Below are the code and all the weights of a small trained network. Each question names an input and a target symbol and asks about switching units off, where a switched-off unit gives its printed mean instead of its output.

import numpy as np


def w(rows, s, z=0):
    codes = np.array(rows[::2]) - 128.0
    scale = np.full(codes.shape[1], s)
    scale[-1] = z or s
    return codes * scale


def f(y):
    return y / 2 * (1 + np.tanh(0.7978845608 * (y + 0.044715 * y**3)))


def softmax(a):
    e = np.exp(a - a.max(-1, keepdims=True))
    return e / e.sum(-1, keepdims=True)


def log_softmax(a):
    a = a - a.max(-1, keepdims=True)
    return a - np.log(np.exp(a).sum(-1, keepdims=True))


def net(x, mask):
    ids = ['ΔΘΛΦΩαβγεζημξπτψ'.index(c) for c in x.split()]
    T = len(ids)
    res = E[ids] + P[:T]
    u = 0
    for l in range(2):
        r = res
        for j in range(3):
            rows = slice(2 * j, 2 * j + 2)
            q, k, v = (r @ M[l][rows].T for M in (Q, K, V))
            z = softmax(np.where(np.tri(T) > 0, q @ k.T / 2**0.5, -1e9)) @ v
            o = O[l][rows]
            res = res + np.where(mask[u + j], z, o[:, -1]) @ o[:, :-1]
        u += 3
        y = f(res @ A[l][:, :-1].T + A[l][:, -1])
        res = res + np.where(mask[u : u + 16], y, B[l][:, -1]) @ B[l][:, :-1]
        u += 16
    return log_softmax(res[-1] @ U[:, :-1].T + U[:, -1])


Q, K, V, O, A, B = {}, {}, {}, {}, {}, {}
E = w([
[165,64,5,127,130],'Δ',
[52,101,122,116,218],'Θ',
[113,202,133,60,208],'Λ',
[94,79,154,123,81],'Φ',
[169,60,178,84,107],'Ω',
[187,199,130,33,117],'α',
[135,171,180,140,140],'β',
[52,128,99,166,88],'γ',
[119,218,128,144,132],'ε',
[121,108,151,43,196],'ζ',
[85,123,165,117,179],'η',
[190,180,164,123,121],'μ',
[79,140,141,167,56],'ξ',
[190,136,204,99,165],'π',
[83,162,160,192,143],'τ',
[55,201,97,132,170],'ψ',
],0.021)
P = w([
[73,141,102,106,87],'0',
[33,138,76,77,42],'1',
[52,148,89,107,70],'2',
[77,149,104,131,90],'3',
[86,148,112,144,107],'4',
[94,141,117,163,121],'5',
[108,144,128,179,130],'6',
[113,141,137,189,142],'7',
[122,138,141,195,155],'8',
[132,130,149,213,156],'9',
[136,127,150,230,167],'10',
[144,128,160,236,172],'11',
[153,121,150,254,186],'12',
[156,124,150,248,189],'13',
],0.0053)
Q[0] = w([
[36,110,173,191,189],'L0H1',
[26,112,81,186,185],'L0H1',
[103,205,8,210,92],'L0H2',
[110,158,37,103,102],'L0H2',
[157,124,95,191,138],'L0H3',
[43,44,69,107,65],'L0H3',
],0.011)
K[0] = w([
[159,85,14,174,139],'L0H1',
[67,138,1,167,174],'L0H1',
[110,180,213,197,128],'L0H2',
[64,163,133,65,115],'L0H2',
[146,162,115,181,141],'L0H3',
[44,135,208,110,115],'L0H3',
],0.0093)
V[0] = w([
[33,151,218,171,181],'L0H1',
[193,51,77,184,186],'L0H1',
[179,137,126,92,89],'L0H2',
[68,144,246,36,110],'L0H2',
[185,81,3,175,147],'L0H3',
[127,182,111,148,215],'L0H3',
],0.0048)
O[0] = w([
[12,157,153,89,109,151],'L0H1',
[253,141,90,98,131,190],'L0H1',
[150,118,137,183,148,2],'L0H2',
[124,62,223,48,182,231],'L0H2',
[123,88,21,117,184,95],'L0H3',
[134,77,124,139,75,209],'L0H3',
],0.0057,0.00084)
A[0] = w([
[145,139,188,157,131,53],'L0N1',
[90,141,208,93,84,54],'L0N2',
[183,70,151,223,81,85],'L0N3',
[86,190,190,142,115,27],'L0N4',
[190,133,67,79,1,1],'L0N5',
[120,155,80,78,101,73],'L0N6',
[178,56,76,162,44,105],'L0N7',
[128,128,128,127,127,128],'L0N8',
[128,160,124,70,69,153],'L0N9',
[156,161,41,87,154,31],'L0N10',
[69,78,176,141,154,4],'L0N11',
[151,147,153,132,107,53],'L0N12',
[182,28,126,78,173,49],'L0N13',
[112,65,50,80,118,64],'L0N14',
[156,158,187,86,148,8],'L0N15',
[95,108,128,104,82,61],'L0N16',
],0.011,0.009)
B[0] = w([
[54,154,193,99,100,107],'L0N1',
[165,121,184,146,133,254],'L0N2',
[142,158,38,48,82,188],'L0N3',
[96,174,143,182,126,205],'L0N4',
[55,159,99,112,245,138],'L0N5',
[76,92,125,167,143,111],'L0N6',
[60,201,131,1,108,217],'L0N7',
[128,128,128,128,128,127],'L0N8',
[147,156,86,144,172,215],'L0N9',
[166,83,140,207,74,173],'L0N10',
[135,88,111,61,92,189],'L0N11',
[98,133,150,95,117,86],'L0N12',
[176,92,198,136,125,169],'L0N13',
[103,132,225,138,139,150],'L0N14',
[84,173,135,109,114,128],'L0N15',
[168,144,146,163,145,121],'L0N16',
],0.0088,0.0028)
Q[1] = w([
[158,148,108,102,154],'L1H1',
[152,75,92,176,96],'L1H1',
[67,121,137,57,2],'L1H2',
[131,49,170,158,128],'L1H2',
[183,177,132,163,129],'L1H3',
[37,63,245,137,124],'L1H3',
],0.012)
K[1] = w([
[163,133,89,117,91],'L1H1',
[146,61,83,166,130],'L1H1',
[40,136,245,150,156],'L1H2',
[155,95,126,186,156],'L1H2',
[139,166,181,159,159],'L1H3',
[78,123,143,77,69],'L1H3',
],0.011)
V[1] = w([
[62,119,138,57,1],'L1H1',
[122,105,125,156,177],'L1H1',
[95,125,120,110,102],'L1H2',
[125,122,111,163,236],'L1H2',
[114,191,93,59,29],'L1H3',
[106,190,175,68,65],'L1H3',
],0.0071)
O[1] = w([
[191,34,127,253,181,174],'L1H1',
[132,183,100,87,122,105],'L1H1',
[123,119,138,88,101,184],'L1H2',
[152,156,143,168,216,126],'L1H2',
[226,180,145,215,222,6],'L1H3',
[205,140,56,197,202,157],'L1H3',
],0.0072,0.0021)
A[1] = w([
[175,128,10,111,148,143],'L1N1',
[160,97,222,115,152,144],'L1N2',
[98,102,117,165,106,69],'L1N3',
[70,100,120,164,135,149],'L1N4',
[140,86,28,179,119,133],'L1N5',
[107,98,209,192,179,73],'L1N6',
[194,134,109,104,52,95],'L1N7',
[77,150,118,116,199,83],'L1N8',
[198,70,179,99,88,2],'L1N9',
[163,90,125,76,150,76],'L1N10',
[210,105,193,159,71,140],'L1N11',
[153,220,191,123,108,127],'L1N12',
[234,81,84,141,115,59],'L1N13',
[33,164,175,107,86,74],'L1N14',
[204,81,177,72,144,147],'L1N15',
[160,211,197,178,30,114],'L1N16',
],0.012,0.014)
B[1] = w([
[136,125,223,187,161,208],'L1N1',
[183,150,168,113,65,255],'L1N2',
[152,155,112,107,97,114],'L1N3',
[109,151,158,143,66,226],'L1N4',
[166,88,78,125,41,152],'L1N5',
[87,169,164,106,125,199],'L1N6',
[131,138,142,149,219,177],'L1N7',
[155,148,75,106,66,200],'L1N8',
[41,154,100,171,212,148],'L1N9',
[132,126,97,179,133,136],'L1N10',
[138,67,105,90,153,215],'L1N11',
[139,108,117,64,170,244],'L1N12',
[5,128,106,57,105,140],'L1N13',
[159,131,129,181,136,207],'L1N14',
[156,176,51,165,79,246],'L1N15',
[86,64,92,141,188,244],'L1N16',
],0.011,0.0053)
U = w([
[192,118,154,250,145,240],'Δ',
[32,103,108,39,85,109],'Θ',
[122,178,102,58,136,2],'Λ',
[163,24,167,138,80,190],'Φ',
[161,99,38,154,117,164],'Ω',
[180,177,158,148,166,140],'α',
[115,84,205,96,175,80],'β',
[118,120,107,208,76,104],'γ',
[104,138,85,159,190,204],'ε',
[182,170,112,133,84,125],'ζ',
[123,172,213,121,105,151],'η',
[171,59,111,111,178,150],'μ',
[105,25,116,180,138,124],'ξ',
[171,101,163,55,125,76],'π',
[88,148,174,188,146,98],'τ',
[111,209,95,167,112,73],'ψ',
],0.012,0.0038)

Each question gives the input, a string of symbols that net reads in full, and the target symbol t.
The units are the heads (2 rows each of Q, K, V and O) and the neurons (one row each of A and B). Each row of codes is followed by its name. A weight is (code - 128) times the scale printed after its matrix; where a second scale follows, it is the last column's (O, A, B and U).
mask holds one flag per unit, layer by layer, with each layer's heads first. A switched-off unit (its flag False) gives its mean, the last column of its rows in O or B, instead of its output. The means were averaged over made-up inputs and are rounded, as every weight is.
A unit's drop is (log p(t) with every unit on - log p(t) with that unit switched off) / (log p(t) with every unit on - log p(t) with every unit switched off).
The circuit of an input: a set's keep is (log p(t) with only the set's units on - log p(t) with every unit switched off) / (log p(t) with every unit on - log p(t) with every unit switched off). Starting from the 12 units with the biggest drops (on a tie, the unit counted first), units are removed one at a time, each time the one whose removal leaves the highest keep (on an exact tie, the one counted first), for as long as the keep stays at least 0.8.
circuit, biggest first: the units of the circuit, biggest drop first
top k neurons: the k neurons with the biggest drops, biggest first
top k neurons in layer l: the k neurons of layer l with the biggest drops, biggest first
drop when u is switched off: that unit's drop, to one decimal
input Θ Φ ψ α Ω Ω, target Ω: circuit, biggest first	(L1N15, L1N11, L1N9)
input Ω Θ Δ, target Θ: circuit, biggest first	(L0N7)
input η Ω Δ ψ, target Δ: circuit, biggest first	(L0H1, L1N1)
input γ Φ Θ ζ Δ α ξ Θ Φ, target Θ: circuit, biggest first	(L1H3, L0H1, L0H2, L0N3)
input π ψ ε ξ Λ Λ γ Θ μ, target μ: circuit, biggest first	(L1N16, L1N12, L1N11)
input Λ Δ Φ γ γ Ω π Δ, target Δ: top 3 neurons	(L0N7, L1N1, L0N14)
input η π μ α Φ Δ γ, target Δ: circuit, biggest first	(L1N1, L0H1)
input Φ τ ξ Λ π Φ Φ μ Δ Θ γ, target Θ: circuit, biggest first	(L1H3, L0H1, L0N7)
input ε ε ξ Λ Θ Φ Λ Θ Λ ξ Δ Θ, target Δ: top 3 neurons	(L0N9, L0N3, L0N13)
input ζ τ μ Θ Θ Δ Φ Φ Θ η Θ Φ, target Θ: circuit, biggest first	(L1H3, L0H1, L0N3)
input Θ Ω η Θ α Ω Δ ε Λ ξ η Δ, target Δ: top 2 neurons in layer 0	(L0N14, L0N7)
input Δ Λ Ω α Λ π Θ ε ξ Θ ψ, target Θ: top 2 neurons in layer 1	(L1N15, L1N1)
input Θ η Δ τ, target Δ: top 2 neurons in layer 0	(L0N3, L0N10)
input Θ Ω ψ γ Θ γ β Δ π, target Δ: top 3 neurons in layer 0	(L0N14, L0N2, L0N9)
input Θ Θ ε Λ π Φ Φ Δ Θ Ω, target Θ: top 2 neurons in layer 1	(L1N1, L1N2)
input ζ ψ Φ γ β Θ η γ ε π γ ξ π, target π: top 2 neurons in layer 0	(L0N1, L0N15)
input Φ Δ Ω, target Δ: top 3 neurons	(L1N1, L0N5, L0N7)
input Θ Λ τ Θ Θ μ ξ η α ε μ Δ ζ, target Δ: top neuron	(L1N1)
input Φ α ξ Θ Φ ξ π ξ Θ τ ψ ζ Δ Φ, target Δ: top 2 neurons in layer 1	(L1N1, L1N7)
input ε ψ α μ ζ ε Φ γ, target γ: top 2 neurons	(L1N5, L1N4)
input τ Ω ε τ τ γ β α, target α: top neuron	(L1N1)
input π Δ Φ, target Δ: top 2 neurons	(L1N1, L0N5)
input η Θ μ α η α ψ α, target α: top 3 neurons	(L1N1, L0N9, L1N12)
input μ Λ β τ ε Φ Ω Δ π, target Δ: top 2 neurons in layer 0	(L0N9, L0N14)
input Φ π Δ ζ Ω η Θ γ Φ Θ, target Φ: top 2 neurons	(L0N3, L0N7)
input α ψ Δ η, target Δ: top 2 neurons in layer 0	(L0N9, L0N2)
input Θ η τ, target τ: drop when L0H1 is switched off	0.2
input ε Φ Θ μ η Ω π η Φ ζ μ, target μ: drop when L0N12 is switched off	0.0
